Below are the code and all the weights of a small trained network. Each question names an input and a target symbol and asks about switching units off, where a switched-off unit gives its printed mean instead of its output.

import numpy as np


def w(rows, s, z=0):
    codes = np.array(rows[::2]) - 128.0
    scale = np.full(codes.shape[1], s)
    scale[-1] = z or s
    return codes * scale


def f(y):
    return np.maximum(y, 0)


def softmax(a):
    e = np.exp(a - a.max(-1, keepdims=True))
    return e / e.sum(-1, keepdims=True)


def log_softmax(a):
    a = a - a.max(-1, keepdims=True)
    return a - np.log(np.exp(a).sum(-1, keepdims=True))


def net(x, mask):
    ids = ['Φβεζηλπστω'.index(c) for c in x.split()]
    T = len(ids)
    res = E[ids] + P[:T]
    u = 0
    for l in range(2):
        q, k, v = (res @ M[l].T for M in (Q, K, V))
        z = softmax(np.where(np.tri(T) > 0, q @ k.T / 3**0.5, -1e9)) @ v
        res = res + np.where(mask[u], z, O[l][:, -1]) @ O[l][:, :-1]
        u += 1
        y = f(res @ A[l][:, :-1].T + A[l][:, -1])
        res = res + np.where(mask[u : u + 4], y, B[l][:, -1]) @ B[l][:, :-1]
        u += 4
    return log_softmax(res[-1] @ U[:, :-1].T + U[:, -1])


Q, K, V, O, A, B = {}, {}, {}, {}, {}, {}
E = w([
[94,61,161,126,130,109,200,87,187,146],'Φ',
[128,70,195,175,52,140,200,158,99,156],'β',
[151,154,164,58,130,57,83,168,148,151],'ε',
[46,39,82,113,104,107,133,163,97,158],'ζ',
[179,174,195,127,185,91,95,147,104,112],'η',
[186,129,238,103,133,87,136,100,188,95],'λ',
[83,127,148,131,71,76,126,188,2,125],'π',
[168,108,147,125,201,128,109,144,202,174],'σ',
[64,144,90,158,155,65,107,173,65,177],'τ',
[80,102,202,115,94,69,169,90,65,50],'ω',
],0.0078)
P = w([
[21,100,217,109,138,124,139,90,108,221],'0',
[88,137,119,148,110,84,187,103,139,155],'1',
[62,144,147,110,104,203,86,87,138,155],'2',
[64,171,110,129,109,223,154,197,181,76],'3',
[144,103,107,138,113,65,179,130,135,140],'4',
[102,98,178,87,132,203,65,123,134,157],'5',
[97,131,142,114,124,205,125,238,195,70],'6',
[209,70,100,130,121,66,168,146,132,127],'7',
[149,73,209,65,156,197,31,153,135,162],'8',
[132,104,140,106,130,217,95,254,191,60],'9',
[232,43,91,119,142,32,206,138,113,149],'10',
[74,89,192,105,150,177,125,155,86,208],'11',
],0.0055)
Q[0] = w([
[93,151,182,82,124,195,61,68,109,183],'0.h0',
[43,55,222,137,175,86,127,201,122,147],'0.h0',
[221,92,87,127,98,57,138,5,62,224],'0.h0',
],0.029)
K[0] = w([
[179,87,12,184,73,75,186,127,107,49],'0.h0',
[223,19,171,94,197,54,131,131,65,175],'0.h0',
[3,74,162,172,136,95,188,63,51,207],'0.h0',
],0.024)
V[0] = w([
[108,115,96,4,40,79,120,160,164,148],'0.h0',
[52,71,109,86,182,138,87,80,122,49],'0.h0',
[160,165,164,114,60,165,93,142,143,193],'0.h0',
],0.017)
O[0] = w([
[182,194,114,103,54,176,145,110,119,211,244],'0.h0',
[128,104,82,12,142,156,149,105,98,111,3],'0.h0',
[110,159,133,146,64,68,134,176,178,135,181],'0.h0',
],0.011,0.0022)
A[0] = w([
[154,139,57,161,101,137,86,88,161,79,2],'0.n0',
[163,130,22,180,92,148,89,57,183,45,33],'0.n1',
[175,142,2,172,90,195,111,81,145,57,41],'0.n2',
[148,170,36,166,55,160,97,72,158,30,116],'0.n3',
],0.0089,0.0025)
B[0] = w([
[117,148,167,174,148,207,147,109,163,174,128],'0.n0',
[135,171,36,178,166,160,213,82,131,153,128],'0.n1',
[141,91,167,51,44,162,169,166,97,254,153],'0.n2',
[122,212,127,177,85,177,148,116,113,215,252],'0.n3',
],0.0035,0.00029)
Q[1] = w([
[74,163,196,138,135,253,44,128,134,120],'1.h0',
[75,111,203,104,117,165,153,245,126,146],'1.h0',
[128,171,61,105,109,160,165,197,176,41],'1.h0',
],0.03)
K[1] = w([
[254,128,9,169,105,121,137,134,154,29],'1.h0',
[222,110,164,92,166,81,103,168,145,145],'1.h0',
[101,198,153,100,139,238,59,165,194,74],'1.h0',
],0.025)
V[1] = w([
[67,78,40,168,112,159,86,211,56,189],'1.h0',
[134,231,157,111,136,87,72,167,4,84],'1.h0',
[123,192,44,114,225,102,78,132,201,182],'1.h0',
],0.019)
O[1] = w([
[178,61,54,243,121,191,59,56,113,164,52],'1.h0',
[139,160,204,226,210,170,195,143,24,208,217],'1.h0',
[193,7,116,108,98,2,143,137,86,190,1],'1.h0',
],0.0096,0.0025)
A[1] = w([
[155,70,134,156,113,9,102,161,150,113,98],'1.n0',
[110,71,203,178,177,76,157,185,103,153,131],'1.n1',
[169,60,110,187,147,88,136,127,117,164,40],'1.n2',
[75,95,189,124,164,73,172,177,162,97,7],'1.n3',
],0.013,0.002)
B[1] = w([
[43,50,151,159,150,224,204,164,148,176,184],'1.n0',
[153,129,59,110,158,71,223,48,236,65,252],'1.n1',
[80,166,246,73,89,84,63,83,58,83,202],'1.n2',
[208,120,60,179,151,148,2,198,4,136,236],'1.n3',
],0.007,0.02)
U = w([
[92,106,104,13,95,81,114,114,156,84,87],'Φ',
[70,143,158,239,78,102,85,161,204,92,113],'β',
[146,180,153,110,32,82,214,157,126,252,252],'ε',
[182,94,37,90,88,192,105,73,80,178,85],'ζ',
[149,92,89,152,196,97,161,123,120,88,155],'η',
[143,136,124,111,101,112,84,196,58,145,90],'λ',
[143,130,141,219,150,189,138,140,75,212,51],'π',
[72,39,135,137,135,140,137,175,114,169,174],'σ',
[106,96,191,132,109,79,91,80,66,125,150],'τ',
[70,146,140,37,184,195,193,119,58,125,68],'ω',
],0.003,0.0036)

Each question gives the input, a string of symbols that net reads in full, and the target symbol t.
The units are the heads (3 rows each of Q, K, V and O) and the neurons (one row each of A and B). Each row of codes is followed by its name. A weight is (code - 128) times the scale printed after its matrix; where a second scale follows, it is the last column's (O, A, B and U).
mask holds one flag per unit, layer by layer, with each layer's heads first. A switched-off unit (its flag False) gives its mean, the last column of its rows in O or B, instead of its output. The means were averaged over made-up inputs and are rounded, as every weight is.
A unit's drop is (log p(t) with every unit on - log p(t) with that unit switched off) / (log p(t) with every unit on - log p(t) with every unit switched off).
The circuit of an input: a set's keep is (log p(t) with only the set's units on - log p(t) with every unit switched off) / (log p(t) with every unit on - log p(t) with every unit switched off). Starting from all 10 units, units are removed one at a time, each time the one whose removal leaves the highest keep (on an exact tie, the one counted first), for as long as the keep stays at least 0.8.
circuit, biggest first: the units of the circuit, biggest drop first
drop of u: that unit's drop, to one decimal
input λ λ τ ζ π σ τ τ π ω Φ, target λ: circuit, biggest first -> 1.h0; 1.n3; 1.n1
input ω τ π β β β ζ τ, target ω: circuit, biggest first -> 1.h0; 0.h0
input σ τ τ ε τ λ, target τ: circuit, biggest first -> 1.h0; 1.n2
input τ β λ σ τ π, target τ: circuit, biggest first -> 1.h0; 1.n2
input η τ ζ ε β, target η: circuit, biggest first -> 1.n1; 1.h0; 0.h0
input λ η ε ω τ τ τ π β, target π: circuit, biggest first -> 1.h0
input σ τ ε Φ ε σ τ τ, target σ: circuit, biggest first -> 1.n0; 1.h0
input τ ε σ Φ τ ε Φ, target ε: circuit, biggest first -> 0.h0; 1.n3
input τ ω τ σ σ σ σ η ζ ε λ σ, target λ: circuit, biggest first -> 1.h0; 1.n3
input β ω η τ τ τ σ ε ζ τ π, target β: circuit, biggest first -> 1.h0; 0.h0
input ε β τ ζ ω λ β λ σ η σ ε, target σ: circuit, biggest first -> 1.h0; 1.n0; 0.h0
input β Φ λ η Φ τ π ε σ Φ β ζ, target β: circuit, biggest first -> 0.h0; 1.h0
input τ τ ζ η ε η τ ζ π, target ζ: circuit, biggest first -> 0.h0; 1.h0
input ω π τ ζ, target ζ: circuit, biggest first -> 1.h0
input ε τ η τ ε η π, target η: drop of 1.n2 -> 0.1
input Φ η η Φ, target η: drop of 1.h0 -> 0.7
input η π ω η ε η, target ε: drop of 1.n3 -> 0.2
input Φ β β, target β: drop of 1.h0 -> 0.5
